Each row is followed by its class; each block has classes of its own.
[-17 -20   6 -18   8  33 -31  -9 -38 -10  23  22 -95   6  35 -49  -9 -14
   2 -48  53  -8  54] : k659
[ 25   7 -43 -42  10  -6  14  -1 -16  55   9 -37 -28 -11 -30  25  -6  10
  23  -8  19  -2 -14] : k400
[ -2 -21  10   0  10 -14  -4 -15  11  -7  -5  64 -18 -10  -7 -10   2   2
   3  -6 -29   5   1] : k864
[ -6   5   5  -5  13  13  -1 -13 -16  35  12  -3 -15  -9  19 -12  -5   1
  -9 -46  40   0  -8] : k659
[  0 -31   5  -7  -7  11  -1 -45  -4 -15   9  42 -22   2  -8 -23  -3   0
  19 -22   2   1  10] : k864
[ -7 -37   2  -3  -1  -6   0  -6  20 -28  -2  64 -25  -3 -21 -21  28 -11
   8  -6 -26  10  -7] : k864
[  3 -37  24   5  -3   8  -9  -5   8 -38   5  96 -21  13 -11 -29   2   5
  14 -16   3  12  23] : k864
[  5  -5  17  12   1   9   3  -3  -4   2  13  -3  22  -5  -2 -15   1   1
  20 -25   8   3  -5] : k400
[ 35  -1  -3  -1   4 -12  10  19  -2 -13  -4  15  -8   6   4  17 -13   0
   0  23 -17   1 -18] : k400
[ -6 -23  15  -5   1   9 -10 -12 -11 -22   7  46 -24  -1  10 -35  -4   4
   5 -22   2  -1  19] : k740
[ 17 -20  20   5  -7  -5   3   2  13 -23  -3  74 -16 -13  -3  -4  12   8
   6 -14 -18   1  -2] : k864
[  9 -26 -16  -2  -2 -13   8  -3  22  10  12  33   6  -9 -29   2  10   3
  15 -10 -53   2 -17] : k400
[  3  -3  -6  -4   7  -2  -1   8   0 -23   5  35 -16  -7 -11 -12 -10  -1
  14  -2  10   8  15] : k740
[  1 -16 -15 -33  -5  32   2  -8 -22  39  21 -32   8 -23 -28 -21 -19   2
  34 -52  45   5   2] : k400
[  8  -5  19   2   4  26   0   0 -11  37  17 -10  -5  -1   1  -3 -10   8
  -1 -34  30  -3 -23] : k659
[-18  -1  -2 -21  13  47  -9 -10 -26  12  15   6 -23   6   9 -24 -11 -21
  13 -39  45  11  32] : k659
[  6   4   3 -17   8  12 -11 -10 -13  32  21   6 -27  -3   8 -16  -3   1
  -4 -24  10  -3  -2] : k659
[ 12  -4   8  -8  -7  46  15  18 -10 -14   4  15   4   1   2  -2  -7   3
   2  76  11   7   9] : k400
[ -8 -25  15   6  -4   8 -13  -8   6  -8  -2  15  50  -8 -12 -11  -7   4
   6   3   3  -1   6] : k864
[-10 -22   7  -6  -4  12 -18 -12  -2 -23  -1  -5   1   3  15 -21  -1 -10
   8 -11   4   1   9] : k740
[-21 -16   5  -2   2   9   7 -19  12  60  16 -19  30 -20  -2  -7  -2   6
  16 -33   2   5  -5] : k400
[-14 -13 -14 -14  11  13  -7 -29 -13  19  16  32 -20  -6  13 -42   6  -4
  -2 -48  15  -2 -13] : k659
[ 24   1 -12 -22  -8  18  13   5  -4  10   9  -5 -18  -7 -27  10  -3   9
  20 -17  11   1   1] : k400
[ -2  -7  -4 -24   4  14  -8  -4 -18 -20  23  31 -48   3  21 -29 -13  -8
   6 -38  41   0  37] : k400
[-36 -35 -11 -16  -6  -6  -8  -2   4 -25  -6  12   7  -1 -22  -7 -11 -12
  17  -5 -17   2  26] : k740
[-19  -1   8   1  10  13  -8 -11 -10   4  45   0  -2  -3  23 -19   3 -11
 -20 -29  20  -3  -4] : k659
[ -3 -10  -2  -6 -14  12   8 -10   1  59   9 -16  32 -15 -16  -1   4   9
  13 -12  -3   5 -25] : k400
[ 23 -10  16  -1  -5  21  27   3   0  38  25  20  -2 -18  -4 -15  -9  17
  -3 -41  16   5 -31] : k400
[-10 -40   7   1  -4  16 -20  -1  -1 -53 -13  43  14 -19  -4 -22 -11  -3
  32  -4  -2   7  28] : k740
[ 17  15  -5 -15  10  23  12   7 -19  24  12 -17 -10  -3  -6   1 -29   7
   0 -32  24  -5   5] : k400
[-10 -17   6   5  -1  -9   4  -1   6 -25  -4  26  23  10 -10  -7  -4  -2
  11   3 -20  14   3] : k740

A new block, with new classes.
[ -8  16  -3  -5 -29   1 -39 -55  11 -29 -45   0  10  18 -23 -11 -38 109
 -14   4   8  11  22] : k871
[-22  -2  10   2  13  -4 -12 -28   9   9 -34  -2  18  12  26  -3 -70  84
  42 -13 -54  19  14] : k217
[  9  10   1 -10  11  -2   1   1 -16  13  -6  -5  10  -6  20  -1 -73  47
   4  -3  -3  -6   8] : k343
[-22  -2  -9  14  32  -2 -13 -33  -7  23 -24  10  31   6  45   8  -9  99
  34  -5 -55  36   7] : k217
[ -6   8   3  -2   7  -2  -9 -14 -12  -6 -33   2   7   9  19  -4 -79  44
   4  -3  13 -10  27] : k343
[-27  -1   0  18  34   4 -13 -32   9   4 -31   3  19   9  37   9 -42  65
  28  -2 -36  18  18] : k217
[-28  10  14   9 -21   3   9 -35  24  -4 -17  -2 -13   5 -44  10 -67  84
  -7  -8   1  23  79] : k962
[-15   6   4  26   4  -1 -22  22  -3   6   5  21   6  11 -44   1 -25  58
  29 -23  -8 -10  -8] : k262
[-23   9   2  19  14  -9  -1  12  -2   0 -13  -5  21  12 -50 -13 -36  68
  36  -8 -43 -16  -9] : k262
[ 13  20   7  -7  19   3   5  -5 -32  -2  -7   1   7  -4  25   3 -40  59
   1  -4   9 -15  37] : k343
[-35  27  -1  10 -18  12   7 -54  16   4 -18   1 -16   7 -32   7 -67  98
  -9  51   2  34  45] : k962
[ -2   5  -7   2 -13   9 -39 -24   2 -15 -43   5   3   2   1  -4 -15  57
 -18   6  34   9  10] : k871
[-25  -1 -16   8 -22   2  -3 -31  19 -17 -13  11 -11   4 -34   1 -55  73
 -13   2  17  27  44] : k962
[-22 -16  -6  10  25  -3 -13 -31   6  11 -22   9  15  -4  50  -2   2  98
  25  -3 -28  47  -1] : k217
[ 11   7   2  -8   6  -6  11  30 -20  -1   2  -4   0  -3  29  -1 -60  33
  17  -1   7 -15  20] : k343
[-19  14  -2  24  -5  -4 -14   9  -5  -5  22  -8   1  -2 -49   5 -44  70
  27 -14 -27  -2  -9] : k262
[  -5   18    5   -7   -5    3   -1  -36  -16  -11  -29    0    2    4
   23   -5 -107   66   -9   -7  -10   -4   62] : k343
[-24   3  -2  13 -11  10   8 -22  19  -5  -9   6 -22   0 -25   6 -55  58
  -8   8  23  19  41] : k962
[  8  16   2 -12  22   1   7  -6 -14  -3  -8 -42   0   7  31  -1 -69  78
  14  -3   0  -1  29] : k343
[-22  13   2  12   9   1 -12  -8   3  -9  -8   0  -4   5 -34  -5 -44  62
  14  -5   2  -6  17] : k262
[-24 -14  10   4  29  -3 -15 -19   5   3 -28   0  16  10  47   2 -23  68
  17 -12 -44  23   6] : k217
[ -16    8   -4    4  -20   -3   11  -27    7    9   -6    2  -12    2
  -11    6 -100   82    0   -4   -1   22   43] : k962
[-14  40   8  17  19  -9 -16 -15  -7 -21 -16   0  10   4 -24   0 -42  73
  20  -9  -3   0   2] : k262
[-20  -7   1  -3  16  -8 -10 -21   4  13 -32   1   7  13  21  10 -78  93
  39 -22 -54  28   6] : k217
[  7   4  -3 -15 -10   8 -27 -14   8 -10 -33  -6  -1   5 -11 -14 -40  46
 -19   7  24   6   7] : k871
[-16   3   3   7  21   2 -15 -21  13  -9 -38   0  16   5  32   7 -55  84
  21 -10 -40  19  37] : k217
[-28   7   0  -1 -16  10  20  -4  17   2 -16   3 -20  11 -11   3 -66  28
 -18  -3  23  -3  48] : k962
[-22   6   6  -2  25  -3   4 -26   8  25 -38  -6  11  12  33   4 -74  89
  34  -7 -51  22  51] : k217
[ 11  13   8  -3   5  -4  -7  -4 -18  24  -7  -2   9   3  26  -6 -79  91
  21  -2  -6  -2  45] : k343
[ -5  11  -5   0 -23 -11  38  -8  -3   1  22  -1 -22  18 -55   5 -87  71
  13 -22 -52  23   9] : k962
[  2  14  -7 -13 -17   8 -30 -22   0 -17 -30  -4   4  -3  -8  -7 -23  56
  -6   4  13  28  -6] : k871
[-18  -8  -2   4  27   5 -20 -17  13  14 -29  -1  15  13  47   0 -21  72
  22 -14 -22  23  11] : k217
[-13  11   3  -4  14  -7  -7   2   1  14 -13  -6  25  10  37   1 -54  68
  47 -19 -46  13   0] : k217
[ -7  -6 -17  13 -14   5  15  -6  11  -1 -23   3 -22  -1 -57  -2 -54  60
  -6  -8  14  15  24] : k962
[-31  10  -5   7 -20  -7   6 -31  20   3  -2  16 -19   0 -27   4 -57  69
 -29   4  30  22  35] : k962
[  5  19  -7  -9 -14   0 -22 -12  11 -13 -24  -4   3  -4 -12  -6  -9  60
  -2   2   3  15  -5] : k871
[ 12   8  -2 -12 -11  -8 -20  -8 -13 -23 -36  -4   4   1   9 -11 -42  40
  -8   7  37   5   0] : k871
[  3  17   1  -4   8  -3  12  -2 -30  -9 -13  -5   5  -2  21  -7 -78  79
   5   0 -15 -11  48] : k343
[-16  -2   7   2 -10   0   5 -34  14   2 -18   6 -16   6  -6   2 -76  68
  -6   3  33  23  40] : k962
[  -9    3    1   -9   -9   -8   30  -15   12    1   -3   -2  -26    8
   -8   24 -108   76   -6    1  -12   18   33] : k962
[-12  -8 -11   5  20 -10  -9 -24   2  14 -11  -3   7  10  33   2 -28 112
  49 -22 -74  47  -2] : k217
[-34  17  11  22  16   5 -34 -20  10 -13  -8   6  10   4 -19  -4  -7   5
   4   7  67 -20  16] : k262
